Below are the code and all the weights of a small trained network. Each question names an input and a class and asks about switching units off, where a switched-off unit gives its printed mean instead of its output.

import numpy as np


def w(rows, s, z=0):
    codes = np.array(rows[::2]) - 128.0
    scale = np.full(codes.shape[1], s)
    scale[-1] = z or s
    return codes * scale


def f(y):
    return np.maximum(y, 0)


def log_softmax(a):
    a = a - a.max(-1, keepdims=True)
    return a - np.log(np.exp(a).sum(-1, keepdims=True))


def net(x, mask):
    res = np.array(x, float).reshape(1, 4) / 4 @ E
    y = f(res @ A[0][:, :-1].T + A[0][:, -1])
    res = res + np.where(mask, y, B[0][:, -1]) @ B[0][:, :-1]
    return log_softmax(res[-1] @ U[:, :-1].T + U[:, -1])


A, B = {}, {}
E = w([
[123,107,130,120,150,115,122,123,157],'x0',
[140,204,83,113,186,247,242,4,181],'x1',
[30,181,131,132,60,119,209,211,214],'x2',
[175,26,213,254,75,126,194,65,149],'x3',
],0.0067)
A[0] = w([
[164,209,47,22,197,146,121,79,135,141],'neuron 0',
[57,182,96,42,124,104,79,181,116,3],'neuron 1',
[155,129,155,87,127,44,32,168,81,26],'neuron 2',
[170,152,100,60,228,208,100,40,71,128],'neuron 3',
[209,69,173,200,114,195,166,97,133,9],'neuron 4',
[29,197,92,32,175,96,77,205,100,56],'neuron 5',
[155,184,45,12,218,185,135,61,87,149],'neuron 6',
[39,189,65,35,125,102,145,198,154,134],'neuron 7',
[136,168,45,47,191,226,126,108,118,128],'neuron 8',
[118,160,110,157,143,216,203,63,198,22],'neuron 9',
[252,68,151,166,197,132,13,52,34,163],'neuron 10',
[134,89,166,127,127,35,15,193,62,194],'neuron 11',
[117,174,119,123,138,210,242,32,199,87],'neuron 12',
[174,72,83,73,97,86,42,193,82,15],'neuron 13',
[55,137,166,171,90,79,140,192,153,150],'neuron 14',
[41,175,87,143,98,155,176,178,200,198],'neuron 15',
[95,88,198,190,73,32,154,208,134,129],'neuron 16',
[79,188,87,1,167,122,92,221,124,183],'neuron 17',
[66,52,206,220,28,74,145,172,136,113],'neuron 18',
[187,176,42,82,206,163,91,94,104,145],'neuron 19',
],0.0052,0.0048)
B[0] = w([
[54,134,77,128,93,167,71,166,204,208],'neuron 0',
[176,27,215,235,60,59,222,213,70,176],'neuron 1',
[136,202,155,41,213,197,151,32,152,178],'neuron 2',
[44,152,59,126,74,168,58,207,205,200],'neuron 3',
[162,231,194,41,205,209,168,35,153,162],'neuron 4',
[248,91,185,166,157,72,212,102,52,213],'neuron 5',
[54,157,85,146,71,177,58,190,198,218],'neuron 6',
[193,154,182,92,207,131,172,49,109,225],'neuron 7',
[67,137,72,107,74,172,79,181,193,199],'neuron 8',
[227,78,234,172,164,59,217,99,2,178],'neuron 9',
[214,127,199,113,222,123,214,36,58,232],'neuron 10',
[210,109,200,142,179,71,218,80,60,254],'neuron 11',
[225,119,212,96,210,110,205,61,52,213],'neuron 12',
[106,206,145,19,204,202,119,11,150,174],'neuron 13',
[100,159,55,105,81,146,76,178,158,198],'neuron 14',
[199,75,204,186,166,76,193,54,57,227],'neuron 15',
[58,104,71,163,53,135,81,192,174,212],'neuron 16',
[199,151,197,90,233,113,174,30,81,252],'neuron 17',
[76,93,60,175,56,122,82,187,173,212],'neuron 18',
[100,120,82,156,86,158,67,163,177,194],'neuron 19',
],0.006,0.0078)
U = w([
[150,214,157,28,196,196,151,35,117,248],'0',
[194,52,182,218,141,55,175,108,46,6],'1',
[1,152,28,162,14,196,22,232,219,167],'2',
],0.0067,0.0017)

Each question gives the input, the list of numbers given to net, and the class t.
The units are the neurons (one row each of A and B). Each row of codes is followed by its name. A weight is (code - 128) times the scale printed after its matrix; where a second scale follows, it is the last column's (A, B and U).
mask holds one flag per neuron, in row order. A switched-off neuron (its flag False) gives its mean, the last column of its row in B, instead of its output. The means were averaged over made-up inputs and are rounded, as every weight is.
A unit's drop is (log p(t) with every unit on - log p(t) with that unit switched off) / (log p(t) with every unit on - log p(t) with every unit switched off).
The circuit of an input: a set's keep is (log p(t) with only the set's units on - log p(t) with every unit switched off) / (log p(t) with every unit on - log p(t) with every unit switched off). Starting from the 12 units with the biggest drops (on a tie, the unit counted first), units are removed one at a time, each time the one whose removal leaves the highest keep (on an exact tie, the one counted first), for as long as the keep stays at least 0.8.
units of the circuit, in order: the units of the circuit, biggest drop first
k most important neurons: the k neurons with the biggest drops, biggest first
drop when u is switched off: that unit's drop, to one decimal
input [-1,-7,8,-8], class 1: units of the circuit, in order -> [neuron 1]
input [-5,-7,-5,-6], class 0: 2 most important neurons -> [neuron 13; neuron 2]
input [2,4,4,1], class 1: units of the circuit, in order -> [neuron 9; neuron 15]
input [-4,-7,-1,-2], class 0: 3 most important neurons -> [neuron 13; neuron 2; neuron 15]
input [-2,-3,4,-7], class 1: 2 most important neurons -> [neuron 1; neuron 5]
input [6,6,-8,0], class 2: 2 most important neurons -> [neuron 3; neuron 6]
input [6,-6,-1,-2], class 0: 4 most important neurons -> [neuron 13; neuron 2; neuron 15; neuron 9]
input [-2,-7,4,-8], class 1: 3 most important neurons -> [neuron 1; neuron 5; neuron 11]
input [-5,-7,3,1], class 2: drop when neuron 12 is switched off -> 0.1
input [3,0,3,-8], class 1: drop when neuron 4 is switched off -> 0.1
input [1,1,-3,8], class 0: drop when neuron 2 is switched off -> -0.2
